Below are the code and all the weights of a small trained network. Each question names an input and a target symbol and asks about switching units off, where a switched-off unit gives its printed mean instead of its output.

import numpy as np


def w(rows, s, z=0):
    codes = np.array(rows[::2]) - 128.0
    scale = np.full(codes.shape[1], s)
    scale[-1] = z or s
    return codes * scale


def f(y):
    return y / 2 * (1 + np.tanh(0.7978845608 * (y + 0.044715 * y**3)))


def softmax(a):
    e = np.exp(a - a.max(-1, keepdims=True))
    return e / e.sum(-1, keepdims=True)


def log_softmax(a):
    a = a - a.max(-1, keepdims=True)
    return a - np.log(np.exp(a).sum(-1, keepdims=True))


def net(x, mask):
    ids = ['ΓΘΞαβεζημπσφψω'.index(c) for c in x.split()]
    T = len(ids)
    res = E[ids] + P[:T]
    r = res
    for j in range(2):
        rows = slice(2 * j, 2 * j + 2)
        q, k, v = (r @ M[0][rows].T for M in (Q, K, V))
        z = softmax(np.where(np.tri(T) > 0, q @ k.T / 2**0.5, -1e9)) @ v
        o = O[0][rows]
        res = res + np.where(mask[j], z, o[:, -1]) @ o[:, :-1]
    y = f(res @ A[0][:, :-1].T + A[0][:, -1])
    res = res + np.where(mask[2:18], y, B[0][:, -1]) @ B[0][:, :-1]
    return log_softmax(res[-1] @ U[:, :-1].T + U[:, -1])


Q, K, V, O, A, B = {}, {}, {}, {}, {}, {}
E = w([
[155,203,186,183,53,145],'Γ',
[21,140,109,154,121,172],'Θ',
[130,156,12,144,62,110],'Ξ',
[77,161,112,86,199,87],'α',
[153,204,102,125,122,121],'β',
[114,81,138,88,165,81],'ε',
[170,171,101,148,165,86],'ζ',
[151,145,171,247,108,177],'η',
[64,132,197,130,68,155],'μ',
[136,132,177,38,128,126],'π',
[81,168,210,127,195,111],'σ',
[43,96,74,187,165,146],'φ',
[52,154,110,173,130,112],'ψ',
[159,94,253,159,144,130],'ω',
],0.023)
P = w([
[162,89,66,3,11,144],'0',
[107,158,132,138,139,124],'1',
[123,142,123,102,112,131],'2',
[127,132,115,81,103,132],'3',
[168,107,178,121,153,181],'4',
[159,109,161,108,137,168],'5',
[151,108,163,101,129,165],'6',
],0.012)
Q[0] = w([
[110,91,213,123,197,205],'H0',
[168,160,254,154,236,134],'H0',
[50,76,70,28,93,32],'H1',
[120,124,224,99,231,129],'H1',
],0.0078)
K[0] = w([
[83,170,191,161,166,64],'H0',
[91,192,206,159,249,169],'H0',
[114,30,106,11,75,117],'H1',
[39,168,246,105,248,77],'H1',
],0.011)
V[0] = w([
[48,78,117,151,176,222],'H0',
[250,218,75,86,197,254],'H0',
[37,112,16,56,110,112],'H1',
[35,185,156,98,63,222],'H1',
],0.0068)
O[0] = w([
[163,149,1,82,128,244,131],'H0',
[131,222,87,198,243,214,78],'H0',
[190,81,122,110,136,238,114],'H1',
[145,113,204,38,205,185,255],'H1',
],0.008,0.0039)
A[0] = w([
[153,150,158,6,176,67,44],'N0',
[160,151,127,91,147,165,14],'N1',
[178,161,176,108,65,149,55],'N2',
[84,123,121,138,242,180,101],'N3',
[68,188,55,54,134,170,186],'N4',
[223,173,93,89,84,87,239],'N5',
[240,151,129,78,137,147,124],'N6',
[56,97,149,194,27,174,209],'N7',
[7,127,111,75,138,165,114],'N8',
[144,185,179,60,60,128,96],'N9',
[68,75,193,119,133,174,44],'N10',
[77,44,211,99,114,112,224],'N11',
[172,60,204,131,87,97,2],'N12',
[123,92,80,172,94,192,149],'N13',
[38,106,101,50,224,76,125],'N14',
[185,61,98,81,171,65,86],'N15',
],0.011,0.0046)
B[0] = w([
[46,164,132,194,124,163,184],'N0',
[129,180,134,143,161,134,135],'N1',
[74,105,126,116,62,111,162],'N2',
[171,183,234,113,85,107,185],'N3',
[194,129,144,124,133,176,199],'N4',
[44,129,128,113,169,78,173],'N5',
[81,194,99,183,143,61,163],'N6',
[77,30,126,168,96,144,225],'N7',
[187,144,82,148,70,109,208],'N8',
[223,133,138,106,69,80,189],'N9',
[99,154,111,125,142,1,193],'N10',
[130,122,105,69,246,136,250],'N11',
[142,156,141,186,116,240,169],'N12',
[89,165,172,65,158,163,180],'N13',
[152,121,30,178,102,140,193],'N14',
[211,83,164,252,162,105,147],'N15',
],0.0092,0.012)
U = w([
[118,191,101,128,150,73,215],'Γ',
[161,180,138,101,142,122,23],'Θ',
[105,125,194,110,180,139,136],'Ξ',
[120,136,140,127,127,149,100],'α',
[172,147,171,151,81,93,12],'β',
[7,134,83,95,162,179,14],'ε',
[81,125,139,193,93,174,133],'ζ',
[189,151,81,182,84,136,91],'η',
[190,102,98,129,184,105,51],'μ',
[149,139,137,135,128,119,148],'π',
[148,130,102,136,110,135,120],'σ',
[140,130,131,120,120,194,168],'φ',
[126,87,120,62,135,100,234],'ψ',
[113,117,66,145,99,120,5],'ω',
],0.012,0.0024)

Each question gives the input, a string of symbols that net reads in full, and the target symbol t.
The units are the heads (2 rows each of Q, K, V and O) and the neurons (one row each of A and B). Each row of codes is followed by its name. A weight is (code - 128) times the scale printed after its matrix; where a second scale follows, it is the last column's (O, A, B and U).
mask holds one flag per unit, heads first, then neurons. A switched-off unit (its flag False) gives its mean, the last column of its rows in O or B, instead of its output. The means were averaged over made-up inputs and are rounded, as every weight is.
A unit's drop is (log p(t) with every unit on - log p(t) with that unit switched off) / (log p(t) with every unit on - log p(t) with every unit switched off).
The circuit of an input: a set's keep is (log p(t) with only the set's units on - log p(t) with every unit switched off) / (log p(t) with every unit on - log p(t) with every unit switched off). Starting from the 12 units with the biggest drops (on a tie, the unit counted first), units are removed one at a time, each time the one whose removal leaves the highest keep (on an exact tie, the one counted first), for as long as the keep stays at least 0.8.
units of the circuit, in order: the units of the circuit, biggest drop first
unit that matters most: the unit with the biggest drop
top k neurons: the k neurons with the biggest drops, biggest first
drop of u: that unit's drop, to one decimal
input β μ φ φ, target β: unit that matters most -> N3
input ψ φ Θ, target ψ: units of the circuit, in order -> (H0, H1, N10, N0)
input φ φ φ φ α Θ ζ, target Γ: units of the circuit, in order -> (N6, N5)
input η α Θ, target η: units of the circuit, in order -> (N8, N4)
input φ φ ε Ξ Θ, target φ: units of the circuit, in order -> (H0, N4)
input φ Θ φ Θ, target φ: units of the circuit, in order -> (H1, N4)
input φ η α η, target ζ: units of the circuit, in order -> (N7, N9)
input φ η π, target Γ: top 2 neurons -> (N6, N0)
input Ξ α φ ε μ, target ψ: top 3 neurons -> (N10, N9, N0)
input φ φ β φ, target φ: units of the circuit, in order -> (H1, H0, N4)
input φ Γ φ ψ, target φ: top 2 neurons -> (N4, N13)
input ω ε φ, target ω: top 2 neurons -> (N8, N14)
input ψ μ φ η ζ, target Γ: top 2 neurons -> (N7, N5)
input ζ φ φ ζ ψ ε β, target Γ: top 3 neurons -> (N6, N5, N7)
input ζ ζ ω ζ σ, target Γ: top 2 neurons -> (N14, N7)
input Ξ ζ Θ, target Ξ: unit that matters most -> H1
input μ μ φ, target μ: top 2 neurons -> (N11, N14)
input Γ ζ α φ, target Γ: top 2 neurons -> (N10, N3)
input η β φ ψ π, target Γ: drop of N6 -> 0.3
input ζ Ξ Θ, target ζ: unit that matters most -> N7
input ψ ψ Θ ψ ψ, target ψ: drop of N10 -> 0.1
input φ φ σ ψ ε μ Θ, target ψ: drop of H0 -> 0.2
